Below are the code and all the weights of a small trained network. Each question names an input and a target symbol and asks about switching units off, where a switched-off unit gives its printed mean instead of its output.

import numpy as np


def w(rows, s, z=0):
    codes = np.array(rows[::2]) - 128.0
    scale = np.full(codes.shape[1], s)
    scale[-1] = z or s
    return codes * scale


def f(y):
    return np.maximum(y, 0)


def softmax(a):
    e = np.exp(a - a.max(-1, keepdims=True))
    return e / e.sum(-1, keepdims=True)


def log_softmax(a):
    a = a - a.max(-1, keepdims=True)
    return a - np.log(np.exp(a).sum(-1, keepdims=True))


def net(x, mask):
    ids = ['αδεζηλμξπστψω'.index(c) for c in x.split()]
    T = len(ids)
    res = E[ids] + P[:T]
    u = 0
    for l in range(2):
        r = res
        for j in range(2):
            rows = slice(2 * j, 2 * j + 2)
            q, k, v = (r @ M[l][rows].T for M in (Q, K, V))
            z = softmax(np.where(np.tri(T) > 0, q @ k.T / 2**0.5, -1e9)) @ v
            o = O[l][rows]
            res = res + np.where(mask[u + j], z, o[:, -1]) @ o[:, :-1]
        u += 2
        y = f(res @ A[l][:, :-1].T + A[l][:, -1])
        res = res + np.where(mask[u : u + 16], y, B[l][:, -1]) @ B[l][:, :-1]
        u += 16
    return log_softmax(res[-1] @ U[:, :-1].T + U[:, -1])


Q, K, V, O, A, B = {}, {}, {}, {}, {}, {}
E = w([
[146,142,163,170,111],'α',
[94,145,170,166,98],'δ',
[97,166,2,149,242],'ε',
[106,134,170,172,149],'ζ',
[112,137,126,116,22],'η',
[190,134,117,139,194],'λ',
[68,147,155,151,169],'μ',
[55,206,93,144,100],'ξ',
[100,142,163,165,180],'π',
[138,133,168,173,140],'σ',
[69,235,164,97,144],'τ',
[196,182,118,120,162],'ψ',
[85,96,67,146,113],'ω',
],0.013)
P = w([
[76,128,144,254,155],'0',
[125,113,134,125,123],'1',
[127,114,129,126,125],'2',
[130,112,131,127,128],'3',
[130,113,131,121,123],'4',
[134,110,125,125,123],'5',
[131,112,129,127,124],'6',
[133,109,129,125,121],'7',
[133,113,124,124,128],'8',
[137,114,127,127,124],'9',
],0.0081)
Q[0] = w([
[183,141,131,57,171],'0.h0',
[148,120,185,242,153],'0.h0',
[81,183,240,99,123],'0.h1',
[188,185,59,3,82],'0.h1',
],0.041)
K[0] = w([
[157,125,139,82,170],'0.h0',
[165,138,139,228,131],'0.h0',
[82,216,164,140,121],'0.h1',
[152,135,99,1,120],'0.h1',
],0.054)
V[0] = w([
[87,135,69,139,28],'0.h0',
[250,198,86,164,86],'0.h0',
[135,243,135,133,61],'0.h1',
[182,70,192,195,58],'0.h1',
],0.016)
O[0] = w([
[143,125,41,173,46,215],'0.h0',
[67,238,125,32,115,77],'0.h0',
[13,172,133,180,74,125],'0.h1',
[254,212,150,210,97,2],'0.h1',
],0.0088,0.0046)
A[0] = w([
[120,110,195,86,129,8],'0.n0',
[110,135,67,97,111,95],'0.n1',
[139,173,92,115,150,18],'0.n2',
[164,99,155,97,94,86],'0.n3',
[85,90,253,143,109,71],'0.n4',
[155,131,151,88,130,78],'0.n5',
[142,123,125,124,122,49],'0.n6',
[126,101,109,107,156,3],'0.n7',
[171,144,150,108,76,75],'0.n8',
[137,202,185,165,154,141],'0.n9',
[186,141,177,100,133,120],'0.n10',
[163,78,191,113,137,153],'0.n11',
[171,100,133,142,162,40],'0.n12',
[134,203,69,161,174,12],'0.n13',
[141,84,174,59,27,40],'0.n14',
[150,150,115,162,128,91],'0.n15',
],0.011,0.0052)
B[0] = w([
[158,23,140,124,90,164],'0.n0',
[206,128,173,180,170,254],'0.n1',
[74,52,96,172,123,144],'0.n2',
[99,132,96,149,134,135],'0.n3',
[109,231,57,113,200,209],'0.n4',
[84,187,116,115,140,150],'0.n5',
[153,120,114,117,107,128],'0.n6',
[231,199,84,93,76,173],'0.n7',
[83,76,123,47,189,145],'0.n8',
[188,27,221,66,99,217],'0.n9',
[130,205,204,119,186,180],'0.n10',
[127,102,96,226,199,208],'0.n11',
[74,155,99,100,135,175],'0.n12',
[132,99,74,20,177,162],'0.n13',
[237,123,129,8,98,140],'0.n14',
[154,93,123,73,89,164],'0.n15',
],0.012,0.0056)
Q[1] = w([
[98,190,127,56,138],'1.h0',
[141,125,123,198,1],'1.h0',
[151,120,104,139,193],'1.h1',
[166,3,177,93,179],'1.h1',
],0.044)
K[1] = w([
[105,144,206,77,164],'1.h0',
[111,121,31,83,34],'1.h0',
[59,163,99,157,201],'1.h1',
[3,137,56,215,112],'1.h1',
],0.036)
V[1] = w([
[134,165,123,174,108],'1.h0',
[175,28,142,157,146],'1.h0',
[98,153,143,6,170],'1.h1',
[65,81,128,184,126],'1.h1',
],0.0017)
O[1] = w([
[196,152,103,140,138,77],'1.h0',
[253,255,147,75,124,254],'1.h0',
[65,114,80,81,101,73],'1.h1',
[207,53,171,200,96,210],'1.h1',
],0.001,0.0015)
A[1] = w([
[83,177,183,186,177,147],'1.n0',
[137,86,125,231,96,235],'1.n1',
[114,88,74,255,90,116],'1.n2',
[192,78,96,113,105,189],'1.n3',
[129,180,177,163,182,127],'1.n4',
[78,179,206,127,59,61],'1.n5',
[121,112,78,154,64,156],'1.n6',
[126,87,94,187,75,1],'1.n7',
[112,142,164,57,162,136],'1.n8',
[104,120,101,54,66,77],'1.n9',
[183,153,232,158,136,124],'1.n10',
[166,79,193,205,60,167],'1.n11',
[124,119,166,50,13,169],'1.n12',
[138,177,215,70,139,41],'1.n13',
[69,71,71,116,178,106],'1.n14',
[24,156,138,166,86,151],'1.n15',
],0.0087,0.0084)
B[1] = w([
[161,107,72,79,128,203],'1.n0',
[251,64,196,88,104,251],'1.n1',
[9,80,103,171,83,242],'1.n2',
[106,172,148,197,139,230],'1.n3',
[131,84,77,110,135,184],'1.n4',
[159,124,113,206,157,140],'1.n5',
[133,56,166,157,160,192],'1.n6',
[151,217,104,85,225,155],'1.n7',
[113,136,94,198,126,204],'1.n8',
[149,131,156,122,184,142],'1.n9',
[93,157,212,78,170,191],'1.n10',
[105,221,144,119,132,200],'1.n11',
[197,137,40,92,29,175],'1.n12',
[37,78,87,187,94,185],'1.n13',
[177,186,116,157,115,209],'1.n14',
[102,146,136,11,110,184],'1.n15',
],0.019,0.012)
U = w([
[65,169,149,147,70,106],'α',
[156,148,200,91,127,128],'δ',
[148,188,92,190,212,214],'ε',
[160,100,199,65,209,137],'ζ',
[202,97,110,102,85,113],'η',
[41,51,100,131,217,104],'λ',
[161,4,46,126,156,1],'μ',
[95,26,168,39,83,140],'ξ',
[190,49,121,77,209,81],'π',
[61,151,200,116,169,139],'σ',
[110,138,95,53,158,159],'τ',
[47,73,33,193,63,14],'ψ',
[139,41,209,220,124,212],'ω',
],0.0036,0.0048)

Each question gives the input, a string of symbols that net reads in full, and the target symbol t.
The units are the heads (2 rows each of Q, K, V and O) and the neurons (one row each of A and B). Each row of codes is followed by its name. A weight is (code - 128) times the scale printed after its matrix; where a second scale follows, it is the last column's (O, A, B and U).
mask holds one flag per unit, layer by layer, with each layer's heads first. A switched-off unit (its flag False) gives its mean, the last column of its rows in O or B, instead of its output. The means were averaged over made-up inputs and are rounded, as every weight is.
A unit's drop is (log p(t) with every unit on - log p(t) with that unit switched off) / (log p(t) with every unit on - log p(t) with every unit switched off).
The circuit of an input: a set's keep is (log p(t) with only the set's units on - log p(t) with every unit switched off) / (log p(t) with every unit on - log p(t) with every unit switched off). Starting from the 12 units with the biggest drops (on a tie, the unit counted first), units are removed one at a time, each time the one whose removal leaves the highest keep (on an exact tie, the one counted first), for as long as the keep stays at least 0.8.
circuit, biggest first: the units of the circuit, biggest drop first
most important unit: the unit with the biggest drop
k most important neurons: the k neurons with the biggest drops, biggest first
top k neurons in layer l: the k neurons of layer l with the biggest drops, biggest first
heads that matter: for each layer, one digit per head in row order, 1 if its drop is at least 0.15 and else 0, layers parted by /
input ψ τ ε σ η ζ π μ, target ψ: top 4 neurons in layer 1 -> [1.n13; 1.n1; 1.n8; 1.n12]
input ψ ω ζ λ δ μ ζ, target ψ: heads that matter -> 10 / 00
input ε ε α ξ δ, target ε: heads that matter -> 01 / 00
input σ ω λ ζ λ ε ω ε μ, target σ: most important unit -> 0.h1
input τ π ω α ε α ξ, target ξ: circuit, biggest first -> [0.h1; 1.n15; 1.n3]
input τ ω ω τ η μ, target τ: 2 most important neurons -> [0.n4; 1.n15]
input μ μ π ε π, target μ: top 2 neurons in layer 0 -> [0.n11; 0.n4]
input π ω ζ, target π: heads that matter -> 11 / 00
input α ω τ ω μ ω α ω δ, target α: 3 most important neurons -> [0.n9; 1.n10; 1.n12]
input ζ μ τ ω ξ ζ, target ζ: heads that matter -> 11 / 00
input ε δ ω α μ η μ σ, target ε: heads that matter -> 01 / 00
input τ ω ε η τ λ ζ, target τ: heads that matter -> 01 / 00
input ω λ δ ξ ξ τ, target τ: top 2 neurons in layer 0 -> [0.n4; 0.n9]
input ψ μ ω α, target ψ: most important unit -> 0.h0
input ω ξ α ω ε α ε α σ, target ω: top 2 neurons in layer 1 -> [1.n1; 1.n2]
input λ π δ μ σ ω ξ ξ ω η, target η: 3 most important neurons -> [1.n12; 0.n14; 1.n2]
input ω μ ε λ μ α, target ω: heads that matter -> 10 / 00
input δ α ε σ ζ, target δ: heads that matter -> 11 / 00
input μ ω α, target μ: 3 most important neurons -> [0.n11; 0.n4; 1.n0]
input ε α σ ξ ω μ, target ε: 2 most important neurons -> [1.n14; 1.n1]
input α δ σ σ σ σ ε ε λ μ, target α: top 2 neurons in layer 0 -> [0.n9; 0.n4]
input τ ω δ ω σ, target τ: most important unit -> 0.h1
input α ξ ε ε ω ε μ ω ζ, target α: 2 most important neurons -> [0.n9; 1.n12]
